Below are the code and all the weights of a small trained network. Each question names an input and a target symbol and asks about switching units off, where a switched-off unit gives its printed mean instead of its output.

import numpy as np


def w(rows, s, z=0):
    codes = np.array(rows[::2]) - 128.0
    scale = np.full(codes.shape[1], s)
    scale[-1] = z or s
    return codes * scale


def f(y):
    return np.maximum(y, 0)


def softmax(a):
    e = np.exp(a - a.max(-1, keepdims=True))
    return e / e.sum(-1, keepdims=True)


def log_softmax(a):
    a = a - a.max(-1, keepdims=True)
    return a - np.log(np.exp(a).sum(-1, keepdims=True))


def net(x, mask):
    ids = ['βδεζλξσω'.index(c) for c in x.split()]
    T = len(ids)
    res = E[ids] + P[:T]
    u = 0
    for l in range(2):
        r = res
        for j in range(2):
            rows = slice(3 * j, 3 * j + 3)
            q, k, v = (r @ M[l][rows].T for M in (Q, K, V))
            z = softmax(np.where(np.tri(T) > 0, q @ k.T / 3**0.5, -1e9)) @ v
            o = O[l][rows]
            res = res + np.where(mask[u + j], z, o[:, -1]) @ o[:, :-1]
        u += 2
        y = f(res @ A[l][:, :-1].T + A[l][:, -1])
        res = res + np.where(mask[u : u + 24], y, B[l][:, -1]) @ B[l][:, :-1]
        u += 24
    return log_softmax(res[-1] @ U[:, :-1].T + U[:, -1])


Q, K, V, O, A, B = {}, {}, {}, {}, {}, {}
E = w([
[136,118,118,103,136],'β',
[228,249,152,123,25],'δ',
[69,136,150,105,144],'ε',
[161,126,131,68,159],'ζ',
[206,127,158,121,207],'λ',
[53,97,181,164,183],'ξ',
[113,85,133,5,155],'σ',
[134,96,40,224,186],'ω',
],0.014)
P = w([
[143,51,89,144,10],'0',
[255,55,174,109,174],'1',
[148,181,8,60,167],'2',
[88,36,155,141,74],'3',
[163,76,196,155,195],'4',
[122,207,47,49,188],'5',
[85,87,150,146,86],'6',
[162,117,209,170,205],'7',
[96,232,77,42,190],'8',
[93,133,145,154,77],'9',
[178,158,218,193,190],'10',
[90,212,103,49,191],'11',
],0.011)
Q[0] = w([
[144,63,193,205,160],'L0H0',
[131,55,54,219,44],'L0H0',
[128,94,253,87,46],'L0H0',
[92,56,138,30,71],'L0H1',
[244,172,121,3,107],'L0H1',
[86,200,43,199,46],'L0H1',
],0.0061)
K[0] = w([
[178,101,113,109,63],'L0H0',
[146,123,38,89,168],'L0H0',
[100,185,175,34,131],'L0H0',
[118,119,120,91,155],'L0H1',
[152,120,101,71,121],'L0H1',
[164,246,157,120,114],'L0H1',
],0.012)
V[0] = w([
[94,98,47,180,204],'L0H0',
[191,120,155,131,137],'L0H0',
[25,201,177,125,146],'L0H0',
[152,144,176,162,145],'L0H1',
[26,169,248,103,94],'L0H1',
[96,1,113,122,178],'L0H1',
],0.0058)
O[0] = w([
[210,109,31,103,160,64],'L0H0',
[181,81,159,83,176,192],'L0H0',
[149,115,141,121,1,6],'L0H0',
[99,57,125,145,180,133],'L0H1',
[122,174,146,195,113,24],'L0H1',
[157,78,141,97,89,4],'L0H1',
],0.0064,0.0037)
A[0] = w([
[143,151,117,106,182,3],'L0N0',
[175,44,150,117,130,81],'L0N1',
[5,162,76,158,149,152],'L0N2',
[100,194,119,113,186,129],'L0N3',
[101,100,132,143,148,97],'L0N4',
[55,123,128,146,103,40],'L0N5',
[169,138,156,70,181,43],'L0N6',
[99,113,143,101,165,193],'L0N7',
[88,123,234,193,38,19],'L0N8',
[210,128,142,96,164,115],'L0N9',
[117,149,172,214,148,83],'L0N10',
[38,77,78,105,130,97],'L0N11',
[90,90,117,148,35,107],'L0N12',
[208,144,82,89,109,97],'L0N13',
[149,93,197,157,138,97],'L0N14',
[149,176,147,164,73,177],'L0N15',
[98,108,138,83,171,175],'L0N16',
[143,105,41,202,142,74],'L0N17',
[181,161,76,121,22,146],'L0N18',
[177,161,128,79,174,91],'L0N19',
[153,118,198,144,189,157],'L0N20',
[194,105,122,145,54,139],'L0N21',
[152,122,179,183,120,115],'L0N22',
[181,105,154,156,134,112],'L0N23',
],0.011,0.0056)
B[0] = w([
[44,136,145,148,86,174],'L0N0',
[189,47,97,117,98,185],'L0N1',
[168,1,133,118,164,204],'L0N2',
[170,146,22,101,110,252],'L0N3',
[138,94,90,140,170,152],'L0N4',
[69,216,56,163,159,135],'L0N5',
[97,142,82,231,138,212],'L0N6',
[192,146,177,85,130,228],'L0N7',
[44,189,121,182,147,202],'L0N8',
[74,137,147,134,131,243],'L0N9',
[207,115,181,153,138,184],'L0N10',
[51,146,40,168,110,179],'L0N11',
[67,136,61,138,95,154],'L0N12',
[137,35,161,85,138,214],'L0N13',
[123,110,85,121,180,192],'L0N14',
[81,154,88,93,129,253],'L0N15',
[141,212,158,101,71,237],'L0N16',
[135,149,179,144,135,212],'L0N17',
[133,21,142,110,158,237],'L0N18',
[60,151,111,148,185,248],'L0N19',
[81,148,133,87,145,253],'L0N20',
[88,58,212,116,215,180],'L0N21',
[124,139,136,121,197,189],'L0N22',
[109,142,158,84,148,178],'L0N23',
],0.0073,0.0064)
Q[1] = w([
[197,75,159,74,133],'L1H0',
[96,185,90,5,114],'L1H0',
[69,187,192,114,155],'L1H0',
[141,170,57,85,149],'L1H1',
[119,127,123,101,150],'L1H1',
[129,60,148,98,143],'L1H1',
],0.011)
K[1] = w([
[217,114,173,181,95],'L1H0',
[121,239,234,10,34],'L1H0',
[99,140,217,159,134],'L1H0',
[172,175,147,254,107],'L1H1',
[158,120,155,126,187],'L1H1',
[87,101,200,182,111],'L1H1',
],0.0088)
V[1] = w([
[191,122,245,31,98],'L1H0',
[31,217,95,98,67],'L1H0',
[76,195,192,190,236],'L1H0',
[86,62,190,180,129],'L1H1',
[78,118,151,28,115],'L1H1',
[242,82,195,255,165],'L1H1',
],0.0056)
O[1] = w([
[68,105,113,2,47,131],'L1H0',
[124,53,112,145,67,122],'L1H0',
[176,84,66,112,142,255],'L1H0',
[107,88,208,126,212,157],'L1H1',
[209,149,137,110,51,162],'L1H1',
[145,66,91,254,190,104],'L1H1',
],0.0058,0.009)
A[1] = w([
[80,160,139,109,116,114],'L1N0',
[113,48,112,81,130,75],'L1N1',
[160,64,188,163,105,71],'L1N2',
[77,125,100,195,116,109],'L1N3',
[119,83,91,129,27,1],'L1N4',
[111,65,120,137,20,154],'L1N5',
[50,148,113,113,63,91],'L1N6',
[89,101,156,184,157,93],'L1N7',
[184,79,143,77,123,126],'L1N8',
[113,110,101,157,140,111],'L1N9',
[185,139,76,140,161,134],'L1N10',
[127,101,252,174,80,103],'L1N11',
[89,95,140,67,159,113],'L1N12',
[132,82,134,178,124,232],'L1N13',
[167,192,122,120,85,74],'L1N14',
[141,146,89,82,40,134],'L1N15',
[170,151,181,75,116,100],'L1N16',
[70,223,151,139,98,88],'L1N17',
[173,102,132,96,191,119],'L1N18',
[106,173,63,80,156,148],'L1N19',
[107,152,145,135,180,90],'L1N20',
[99,88,156,136,171,75],'L1N21',
[70,107,100,123,147,84],'L1N22',
[178,216,94,136,118,44],'L1N23',
],0.013,0.0092)
B[1] = w([
[113,150,135,143,189,161],'L1N0',
[142,138,107,154,137,173],'L1N1',
[103,152,220,143,138,133],'L1N2',
[195,101,153,36,137,148],'L1N3',
[93,116,196,116,195,134],'L1N4',
[107,75,108,140,58,151],'L1N5',
[154,119,113,160,231,160],'L1N6',
[141,187,112,99,86,160],'L1N7',
[160,138,88,109,93,172],'L1N8',
[106,123,119,180,158,156],'L1N9',
[131,96,153,117,100,203],'L1N10',
[211,224,106,255,178,137],'L1N11',
[154,120,123,136,130,223],'L1N12',
[56,174,136,111,115,171],'L1N13',
[117,40,136,117,199,136],'L1N14',
[165,155,180,188,109,173],'L1N15',
[102,119,100,176,154,168],'L1N16',
[184,144,60,114,114,152],'L1N17',
[119,118,148,103,144,233],'L1N18',
[113,129,169,156,100,251],'L1N19',
[115,116,67,146,57,181],'L1N20',
[141,146,133,109,79,171],'L1N21',
[137,103,104,135,140,165],'L1N22',
[31,99,107,77,53,142],'L1N23',
],0.0099,0.015)
U = w([
[83,167,75,95,65,91],'β',
[161,194,100,161,160,182],'δ',
[82,54,62,159,138,65],'ε',
[106,91,135,124,37,106],'ζ',
[191,124,85,132,60,143],'λ',
[129,85,161,167,111,10],'ξ',
[64,118,255,109,122,252],'σ',
[170,96,135,52,136,169],'ω',
],0.01,0.003)

Each question gives the input, a string of symbols that net reads in full, and the target symbol t.
The units are the heads (3 rows each of Q, K, V and O) and the neurons (one row each of A and B). Each row of codes is followed by its name. A weight is (code - 128) times the scale printed after its matrix; where a second scale follows, it is the last column's (O, A, B and U).
mask holds one flag per unit, layer by layer, with each layer's heads first. A switched-off unit (its flag False) gives its mean, the last column of its rows in O or B, instead of its output. The means were averaged over made-up inputs and are rounded, as every weight is.
A unit's drop is (log p(t) with every unit on - log p(t) with that unit switched off) / (log p(t) with every unit on - log p(t) with every unit switched off).
The circuit of an input: a set's keep is (log p(t) with only the set's units on - log p(t) with every unit switched off) / (log p(t) with every unit on - log p(t) with every unit switched off). Starting from the 12 units with the biggest drops (on a tie, the unit counted first), units are removed one at a time, each time the one whose removal leaves the highest keep (on an exact tie, the one counted first), for as long as the keep stays at least 0.8.
circuit, biggest first: the units of the circuit, biggest drop first
most important unit: the unit with the biggest drop
k most important neurons: the k neurons with the biggest drops, biggest first
top k neurons in layer l: the k neurons of layer l with the biggest drops, biggest first
input δ σ δ ζ ξ δ, target ω: circuit, biggest first => (L0N18; L0N13)
input ω δ ε, target ε: most important unit => L0N2
input ξ σ δ ω β, target ω: circuit, biggest first => (L0H1; L1N19; L0N8)
input δ σ ε, target δ: 3 most important neurons => (L0N16; L0N18; L0N1)
input ω σ ω ζ ε ζ ζ δ δ, target σ: circuit, biggest first => (L1N19; L1N14)
input λ δ ζ δ δ δ δ δ, target β: top 2 neurons in layer 1 => (L1N23; L1N17)
input ε ω ζ λ ω λ, target ε: circuit, biggest first => (L1N20; L0N19; L0N6)
input ε ξ σ δ ω λ, target ε: circuit, biggest first => (L1H1; L1N20)
input δ ε ζ ω ω ξ δ δ δ σ λ ζ, target δ: top 3 neurons in layer 0 => (L0N16; L0N14; L0N18)
input β δ δ ζ ε δ ω β ξ, target ε: circuit, biggest first => (L0N2; L1N22)
input δ δ λ δ ω σ δ ε ω σ ω ζ, target ε: circuit, biggest first => (L1H1; L0N10)
input β β ε ζ ε δ ω, target σ: circuit, biggest first => (L1N13; L0N3; L0N17)
input β ω ζ δ λ λ, target β: 3 most important neurons => (L0N6; L0N3; L0N23)
input ε ω β ε ω β, target ε: circuit, biggest first => (L1H1)
input δ δ β δ λ ω σ β β, target δ: top 2 neurons in layer 1 => (L1N6; L1N15)
input ω ω σ ω δ, target ω: 2 most important neurons => (L0N21; L1N19)
input δ ε β δ δ ξ δ δ ζ, target σ: 3 most important neurons => (L1N19; L0N16; L0N15)
input δ ε ω δ σ ζ ε ε δ ξ, target β: 4 most important neurons => (L0N5; L0N8; L1N7; L1N13)
input δ δ δ ε ε δ δ, target δ: top 2 neurons in layer 0 => (L0N8; L0N2)
input ζ ω ε δ δ δ δ δ δ σ, target ξ: 2 most important neurons => (L1N5; L1N15)
input ω δ δ δ ξ ε, target λ: most important unit => L0H1
input ω λ δ δ ε ε δ δ ζ σ, target ξ: 3 most important neurons => (L1N15; L1N5; L1N6)
input λ β σ ω σ σ, target ε: 2 most important neurons => (L0N19; L0N6)
input δ δ ω σ σ ξ ω σ ε, target ε: 3 most important neurons => (L0N17; L0N2; L0N20)
input δ δ λ, target β: top 2 neurons in layer 1 => (L1N23; L1N17)
input δ ω σ δ δ ω σ ω ω σ ζ ε, target δ: top 2 neurons in layer 0 => (L0N16; L0N20)
input ω ω ε ζ δ δ ω ω δ ω, target δ: top 2 neurons in layer 1 => (L1N7; L1N9)
input δ ε ω ζ ξ, target ω: most important neuron => (L0N20)
input ε δ ε δ δ σ ω, target σ: top 3 neurons in layer 1 => (L1N13; L1N2; L1N10)
input σ β σ δ β ω δ ε ω δ δ δ, target ζ: top 2 neurons in layer 0 => (L0N6; L0N8)
